.15; .10; .17
.11; .15; .35
-.34; -.13; .38
-.11; -.19; -.86
-.38; -.21; .00
.38; .23; .16
.08; .03; -.10
->
-.10; .03; .08
.16; .23; .38
.00; -.21; -.38
-.86; -.19; -.11
.38; -.13; -.34
.35; .15; .11
.17; .10; .15

.22; -.28; -.24
-.45; .76; .33
-.79; .46; -.64
-.07; .18; .18
.60; -.43; -.04
-.38; -.09; .09
-.44; .31; .70
.16; -.34; .14
.38; .64; -.30
.31; .19; .02
.66; -.01; -.58
->
-.58; -.01; .66
.02; .19; .31
-.30; .64; .38
.14; -.34; .16
.70; .31; -.44
.09; -.09; -.38
-.04; -.43; .60
.18; .18; -.07
-.64; .46; -.79
.33; .76; -.45
-.24; -.28; .22

.58; -.66; .38
-.39; .17; -.05
->
-.05; .17; -.39
.38; -.66; .58

-.23; .26; .20; -.15; -.07; .26; -.72; -.36; .28; -.24; -.16; .27; -.01
-.02; -.08; -.25; .24; -.26; -.24; .09; .75; -.50; .09; -.07; -.20; -.07
-.24; .33; -.24; -.70; -.11; .26; .05; -.13; .07; .31; .01; .23; .40
-.40; -.22; .00; .50; -.05; -.12; -.55; -.55; -.08; -.18; .05; .08; -.09
-.09; .36; -.20; -.46; .15; .24; .07; -.13; .01; .39; .17; .35; .58
->
.58; .35; .17; .39; .01; -.13; .07; .24; .15; -.46; -.20; .36; -.09
-.09; .08; .05; -.18; -.08; -.55; -.55; -.12; -.05; .50; .00; -.22; -.40
.40; .23; .01; .31; .07; -.13; .05; .26; -.11; -.70; -.24; .33; -.24
-.07; -.20; -.07; .09; -.50; .75; .09; -.24; -.26; .24; -.25; -.08; -.02
-.01; .27; -.16; -.24; .28; -.36; -.72; .26; -.07; -.15; .20; .26; -.23

.02; .12; -.02
.29; -.60; -.25
.06; -.47; -.18
-.15; -.23; -.11
-.35; .30; .37
-.17; -.55; .09
-.31; .38; .19
-.33; .66; .25
-.42; .35; .14
->
.14; .35; -.42
.25; .66; -.33
.19; .38; -.31
.09; -.55; -.17
.37; .30; -.35
-.11; -.23; -.15
-.18; -.47; .06
-.25; -.60; .29
-.02; .12; .02

-.40; -.03; .01; -.03; -.02
-.10; .11; -.78; .03; -.04
-.07; .12; -.03; .00; .03
.06; -.53; -.06; -.01; -.05
-.02; -.07; .08; .01; .01
-.45; -.07; -.01; -.03; -.02
-.06; .35; -.05; .02; .03
-.59; .02; -.14; -.02; -.03
.01; -.10; .04; .00; .02
.82; -.08; .08; .06; -.02
->
-.02; .06; .08; -.08; .82
.02; .00; .04; -.10; .01
-.03; -.02; -.14; .02; -.59
.03; .02; -.05; .35; -.06
-.02; -.03; -.01; -.07; -.45
.01; .01; .08; -.07; -.02
-.05; -.01; -.06; -.53; .06
.03; .00; -.03; .12; -.07
-.04; .03; -.78; .11; -.10
-.02; -.03; .01; -.03; -.40
---
.55; -.80; -.37
.50; -.80; -.60
-.53; -.47; -.52
->
.50; -.80; -.60
-.53; -.47; -.52

.00; .27; -.70; -.51
.06; .22; .49; -.58
-.73; .22; .11; .25
.00; .22; -.59; -.51
.16; .22; -.78; -.51
->
.06; .22; .49
-.73; .22; .11

.33; .66; -.69; .83
.07; -.26; -.72; .44
-.37; .14; .33; -.51
->
.07; -.26; -.72
-.37; .14; .33

-.71; -.20; .58; -.38; .19
-.06; .43; -.06; -.29; .62
-.50; .35; -.44; -.15; .48
.09; -.30; -.03; -.56; -.34
.00; -.01; .00; .00; .01
->
-.06; .43; -.06
-.50; .35; -.44

-.78; .06; .00; -.04
.00; .14; .61; -.04
.05; .01; -.02; -.01
->
.00; .14; .61
.05; .01; -.02

.16; .06; .30
-.21; .09; -.16
.18; .28; .05
-.35; -.37; .00
.64; .16; .14
->
-.21; .09; -.16
.18; .28; .05
---
.71; -.38; -.89
-.70; .49; .39
-.24; .34; -.63
.30; .12; -.32
->
.49; .39
.34; -.63

.03; -.74; -.42; .09; -.73
-.56; -.38; -.60; .73; -.26
-.30; -.09; -.11; .26; .58
-.47; -.14; .35; -.79; -.68
->
-.38; -.60
-.09; -.11

.33; .40; .42; .47
.47; .56; .67; .74
.67; .74; .75; .71
->
.56; .67
.74; .75

.10; -.16; -.18; -.27
.13; -.05; -.50; -.65
-.17; .37; .13; .26
->
-.05; -.50
.37; .13

.02; .38; -.67
-.31; .22; .23
.32; -.54; -.19
->
.22; .23
-.54; -.19

.28; .38; -.37; .36; .06
.20; -.37; .52; .37; -.65
-.64; -.08; -.19; -.59; -.39
-.05; -.72; -.05; .06; -.49
->
-.37; .52
-.08; -.19
